Here is a tiny trained network, its code and every weight. The questions are about switching its units off for an input and a target symbol, where a switched-off unit gives its printed mean instead of its output.

import numpy as np


def w(rows, s, z=0):
    codes = np.array(rows[::2]) - 128.0
    scale = np.full(codes.shape[1], s)
    scale[-1] = z or s
    return codes * scale


def norm(h):
    return h / np.sqrt((h * h).mean(-1, keepdims=True) + 1e-5)


def f(y):
    return np.maximum(y, 0)


def softmax(a):
    e = np.exp(a - a.max(-1, keepdims=True))
    return e / e.sum(-1, keepdims=True)


def log_softmax(a):
    a = a - a.max(-1, keepdims=True)
    return a - np.log(np.exp(a).sum(-1, keepdims=True))


def net(x, mask):
    ids = ['βγδεημξτφω'.index(c) for c in x.split()]
    T = len(ids)
    res = E[ids] + P[:T]
    r = norm(res)
    for j in range(3):
        rows = slice(3 * j, 3 * j + 3)
        q, k, v = (r @ M[0][rows].T for M in (Q, K, V))
        z = softmax(np.where(np.tri(T) > 0, q @ k.T / 3**0.5, -1e9)) @ v
        o = O[0][rows]
        res = res + np.where(mask[j], z, o[:, -1]) @ o[:, :-1]
    y = f(norm(res) @ A[0][:, :-1].T + A[0][:, -1])
    res = res + np.where(mask[3:7], y, B[0][:, -1]) @ B[0][:, :-1]
    return log_softmax(norm(res)[-1] @ U[:, :-1].T + U[:, -1])


Q, K, V, O, A, B = {}, {}, {}, {}, {}, {}
E = w([
[102,162,44,112,112,103,151,99],'β',
[91,177,43,107,132,114,189,186],'γ',
[92,186,32,149,132,96,150,129],'δ',
[189,200,95,93,119,102,79,164],'ε',
[120,148,39,83,94,115,162,92],'η',
[101,170,69,122,153,119,187,244],'μ',
[131,55,190,161,150,10,132,154],'ξ',
[67,199,74,133,78,162,84,186],'τ',
[31,157,47,118,90,159,109,216],'φ',
[140,174,147,141,22,119,92,100],'ω',
],0.012)
P = w([
[121,216,180,56,201,179,129,110],'0',
[107,194,142,59,147,70,140,141],'1',
[99,179,123,93,115,69,112,167],'2',
[107,156,99,124,92,74,111,173],'3',
[127,139,82,158,73,87,108,199],'4',
[148,124,30,190,63,101,112,206],'5',
[199,93,2,221,56,135,123,222],'6',
],0.0069)
Q[0] = w([
[153,106,109,129,146,135,143,120],'h0',
[110,128,152,116,92,131,126,139],'h0',
[144,120,113,141,70,105,139,136],'h0',
[156,190,113,80,121,72,94,149],'h1',
[181,106,150,169,41,71,80,159],'h1',
[222,153,254,92,131,158,81,65],'h1',
[91,123,130,86,210,129,125,122],'h2',
[106,105,218,135,92,210,103,47],'h2',
[31,135,82,147,79,136,141,126],'h2',
],0.037)
K[0] = w([
[132,118,135,137,157,142,111,135],'h0',
[133,140,133,145,116,126,133,118],'h0',
[138,110,107,190,42,147,125,176],'h0',
[178,146,223,94,201,89,78,100],'h1',
[141,79,225,136,87,43,115,116],'h1',
[189,199,127,104,4,164,77,28],'h1',
[151,172,7,118,141,119,165,132],'h2',
[52,253,178,66,99,170,157,106],'h2',
[81,95,119,183,106,126,148,59],'h2',
],0.034)
V[0] = w([
[131,198,165,170,66,206,165,98],'h0',
[129,73,83,151,94,148,88,174],'h0',
[211,109,126,174,114,44,195,128],'h0',
[120,188,120,119,123,153,128,100],'h1',
[252,107,10,212,88,122,107,216],'h1',
[117,179,85,45,184,204,144,233],'h1',
[179,25,29,166,40,118,68,94],'h2',
[178,84,112,198,53,161,137,209],'h2',
[164,151,88,151,221,118,72,227],'h2',
],0.024)
O[0] = w([
[100,186,139,182,92,111,123,105,252],'h0',
[174,100,98,169,122,127,144,114,148],'h0',
[134,122,125,96,76,88,91,108,119],'h0',
[166,120,96,87,169,121,147,139,162],'h1',
[48,189,98,95,104,125,249,134,108],'h1',
[116,186,119,116,192,122,88,55,162],'h1',
[151,125,142,150,191,137,28,91,88],'h2',
[170,73,165,96,162,126,80,140,107],'h2',
[180,93,145,169,65,128,102,159,180],'h2',
],0.02,0.016)
A[0] = w([
[45,202,35,115,200,166,128,6,164],'n0',
[204,209,13,114,147,63,98,28,1],'n1',
[216,80,58,140,67,134,113,185,135],'n2',
[217,57,52,105,178,143,32,69,115],'n3',
],0.023,0.0095)
B[0] = w([
[162,187,157,143,197,172,63,56,252],'n0',
[143,5,160,158,84,67,138,209,205],'n1',
[112,172,124,85,207,134,114,81,187],'n2',
[75,161,79,192,85,94,112,99,170],'n3',
],0.025,0.035)
U = w([
[184,110,82,91,126,163,150,113,62],'β',
[153,63,97,165,177,219,195,153,120],'γ',
[137,114,129,185,149,197,178,172,61],'δ',
[188,60,195,166,150,53,77,156,114],'ε',
[111,125,33,107,132,66,177,89,122],'η',
[68,157,107,180,43,88,155,147,227],'μ',
[139,123,159,116,132,129,146,130,2],'ξ',
[164,224,112,137,176,155,73,71,170],'τ',
[87,95,171,2,122,159,107,147,193],'φ',
[141,124,126,104,121,151,139,111,11],'ω',
],0.0095,0.0057)

Each question gives the input, a string of symbols that net reads in full, and the target symbol t.
The units are the heads (3 rows each of Q, K, V and O) and the neurons (one row each of A and B). Each row of codes is followed by its name. A weight is (code - 128) times the scale printed after its matrix; where a second scale follows, it is the last column's (O, A, B and U).
mask holds one flag per unit, heads first, then neurons. A switched-off unit (its flag False) gives its mean, the last column of its rows in O or B, instead of its output. The means were averaged over made-up inputs and are rounded, as every weight is.
A unit's drop is (log p(t) with every unit on - log p(t) with that unit switched off) / (log p(t) with every unit on - log p(t) with every unit switched off).
The circuit of an input: a set's keep is (log p(t) with only the set's units on - log p(t) with every unit switched off) / (log p(t) with every unit on - log p(t) with every unit switched off). Starting from all 7 units, units are removed one at a time, each time the one whose removal leaves the highest keep (on an exact tie, the one counted first), for as long as the keep stays at least 0.8.
units of the circuit, in order: the units of the circuit, biggest drop first
unit that matters most: the unit with the biggest drop
top k neurons: the k neurons with the biggest drops, biggest first
heads that matter: for each layer, one digit per head in row order, 1 if its drop is at least 0.15 and else 0, layers parted by /
input ω β η δ ω ω β, target ε: units of the circuit, in order : [h2; n1; h1]
input ε η ξ, target φ: unit that matters most : h0
input ξ δ ω ε, target μ: heads that matter : 001
input ξ ω ω ω η ω φ, target μ: heads that matter : 001
input μ ε μ, target ε: units of the circuit, in order : [h1; n1; h2]
input τ ε ξ β, target φ: heads that matter : 110
input δ ω ξ ε, target μ: top 2 neurons : [n0; n1]
input ω ξ η φ φ ω γ, target μ: heads that matter : 001
input ω φ ω, target ε: heads that matter : 011
input γ ω δ ω γ, target ε: units of the circuit, in order : [h1; n1]
input ω ω ξ η ω δ, target μ: units of the circuit, in order : [n0; h1]
input ω ε ω φ δ ω ε, target ε: heads that matter : 010
input ω ε ω ω, target μ: units of the circuit, in order : [h1; h2]
input ξ μ μ φ, target γ: unit that matters most : h0
input μ ε δ β ω φ φ, target ε: heads that matter : 111
input ε τ δ ε δ δ ξ, target φ: top 3 neurons : [n0; n1; n2]
input δ ω ω, target ε: units of the circuit, in order : [h2; h1; n1]
input ω ω δ ξ ω γ, target μ: heads that matter : 010
input η δ μ ε δ μ, target ε: heads that matter : 011
input β ε δ ε β, target ε: units of the circuit, in order : [n1]
input ω ω φ ε ξ, target γ: heads that matter : 111
input γ ε ε η δ φ δ, target ε: heads that matter : 010
input ω δ ω ξ ω η, target μ: heads that matter : 010
input ξ δ η, target φ: top 2 neurons : [n0; n3]
input ω ξ η, target μ: units of the circuit, in order : [n0; h2]
input ω η τ δ ω δ η, target ε: top 2 neurons : [n1; n2]
input μ ω γ ξ, target μ: units of the circuit, in order : [h1]
input δ φ μ μ τ ξ, target δ: top 3 neurons : [n0; n1; n3]
